Below is a small trained network, with its code and all its weights. Each question gives an input and a class and asks what happens when units are switched off, that is, made to give their printed mean instead of their output.

import numpy as np


def w(rows, s, z=0):
    codes = np.array(rows[::2]) - 128.0
    scale = np.full(codes.shape[1], s)
    scale[-1] = z or s
    return codes * scale


def f(y):
    return y / 2 * (1 + np.tanh(0.7978845608 * (y + 0.044715 * y**3)))


def log_softmax(a):
    a = a - a.max(-1, keepdims=True)
    return a - np.log(np.exp(a).sum(-1, keepdims=True))


def net(x, mask):
    res = np.array(x, float).reshape(1, 8) / 4 @ E
    y = f(res @ A[0][:, :-1].T + A[0][:, -1])
    res = res + np.where(mask, y, B[0][:, -1]) @ B[0][:, :-1]
    return log_softmax(res[-1] @ U[:, :-1].T + U[:, -1])


A, B = {}, {}
E = w([
[128,124,131,121,125,134,137,126],'x0',
[132,124,131,127,127,130,134,124],'x1',
[127,127,130,131,119,124,132,125],'x2',
[126,130,126,127,135,130,125,131],'x3',
[107,172,169,83,192,57,138,41],'x4',
[57,4,116,136,161,71,155,156],'x5',
[127,126,128,136,112,124,132,118],'x6',
[160,169,8,103,131,92,203,130],'x7',
],0.015)
A[0] = w([
[90,74,39,142,150,66,170,133,90],'N1',
[113,189,122,77,148,61,128,43,105],'N2',
[154,166,80,113,94,149,128,130,108],'N3',
[232,229,36,110,117,122,168,116,128],'N4',
[148,87,100,173,57,201,125,253,254],'N5',
[122,169,118,57,124,101,134,73,97],'N6',
[123,199,174,76,184,28,152,28,127],'N7',
[106,106,40,130,135,67,166,141,89],'N8',
[93,122,187,108,163,94,128,72,144],'N9',
[154,153,113,90,136,104,131,106,96],'N10',
[112,86,155,127,145,96,97,85,98],'N11',
[107,73,42,107,145,56,170,144,74],'N12',
[46,2,194,140,139,114,97,157,132],'N13',
[99,139,192,107,171,60,145,72,140],'N14',
[157,167,230,138,107,206,33,83,193],'N15',
],0.0093,0.0098)
B[0] = w([
[188,182,217,113,133,173,129,173,177],'N1',
[124,119,164,202,220,114,131,72,197],'N2',
[118,102,65,119,127,136,134,142,163],'N3',
[26,91,34,150,151,206,132,18,236],'N4',
[151,57,87,159,106,255,61,99,254],'N5',
[118,101,157,170,160,136,154,90,170],'N6',
[108,108,195,178,223,99,152,81,230],'N7',
[225,174,174,118,131,164,150,122,169],'N8',
[94,164,167,100,99,90,150,157,177],'N9',
[134,103,121,164,172,156,146,70,152],'N10',
[80,134,105,101,115,91,113,146,150],'N11',
[203,189,236,123,89,170,148,145,174],'N12',
[64,33,144,185,185,97,44,104,216],'N13',
[86,165,169,71,123,60,133,152,188],'N14',
[226,206,224,100,127,174,190,180,240],'N15',
],0.0088,0.021)
U = w([
[221,132,131,124,80,177,137,174,253],'0',
[84,55,113,194,177,133,130,107,142],'1',
[176,195,168,118,150,94,186,141,147],'2',
[62,97,132,102,126,24,126,160,33],'3',
[111,124,7,120,100,156,148,114,12],'4',
],0.012,0.0036)

Each question gives the input, the list of numbers given to net, and the class t.
The units are the neurons (one row each of A and B). Each row of codes is followed by its name. A weight is (code - 128) times the scale printed after its matrix; where a second scale follows, it is the last column's (A, B and U).
mask holds one flag per neuron, in row order. A switched-off neuron (its flag False) gives its mean, the last column of its row in B, instead of its output. The means were averaged over made-up inputs and are rounded, as every weight is.
A unit's drop is (log p(t) with every unit on - log p(t) with that unit switched off) / (log p(t) with every unit on - log p(t) with every unit switched off).
The circuit of an input: a set's keep is (log p(t) with only the set's units on - log p(t) with every unit switched off) / (log p(t) with every unit on - log p(t) with every unit switched off). Starting from the 12 units with the biggest drops (on a tie, the unit counted first), units are removed one at a time, each time the one whose removal leaves the highest keep (on an exact tie, the one counted first), for as long as the keep stays at least 0.8.
circuit, biggest first: the units of the circuit, biggest drop first
top k neurons: the k neurons with the biggest drops, biggest first
drop of u: that unit's drop, to one decimal
input [4,-2,7,2,6,-7,8,3], class 1: circuit, biggest first => (N4)
input [2,-2,-8,5,0,-3,-8,7], class 4: circuit, biggest first => (N13 N4)
input [0,2,-6,6,-5,2,6,1], class 0: top 3 neurons => (N4 N7 N2)
input [-6,-2,3,4,0,1,5,8], class 0: top 3 neurons => (N12 N1 N8)
input [-6,-6,-7,7,1,-8,-6,-8], class 2: top 2 neurons => (N5 N15)
input [-5,0,4,-7,4,0,3,-7], class 2: top 2 neurons => (N15 N4)
input [-4,4,1,-8,5,1,1,3], class 2: top 2 neurons => (N5 N13)
input [-5,-1,0,3,4,1,3,-7], class 3: drop of N13 => 0.3
input [4,2,-5,-4,-6,3,0,2], class 0: drop of N1 => 0.0
input [2,0,-3,1,-1,-1,6,-7], class 0: drop of N15 => 0.5
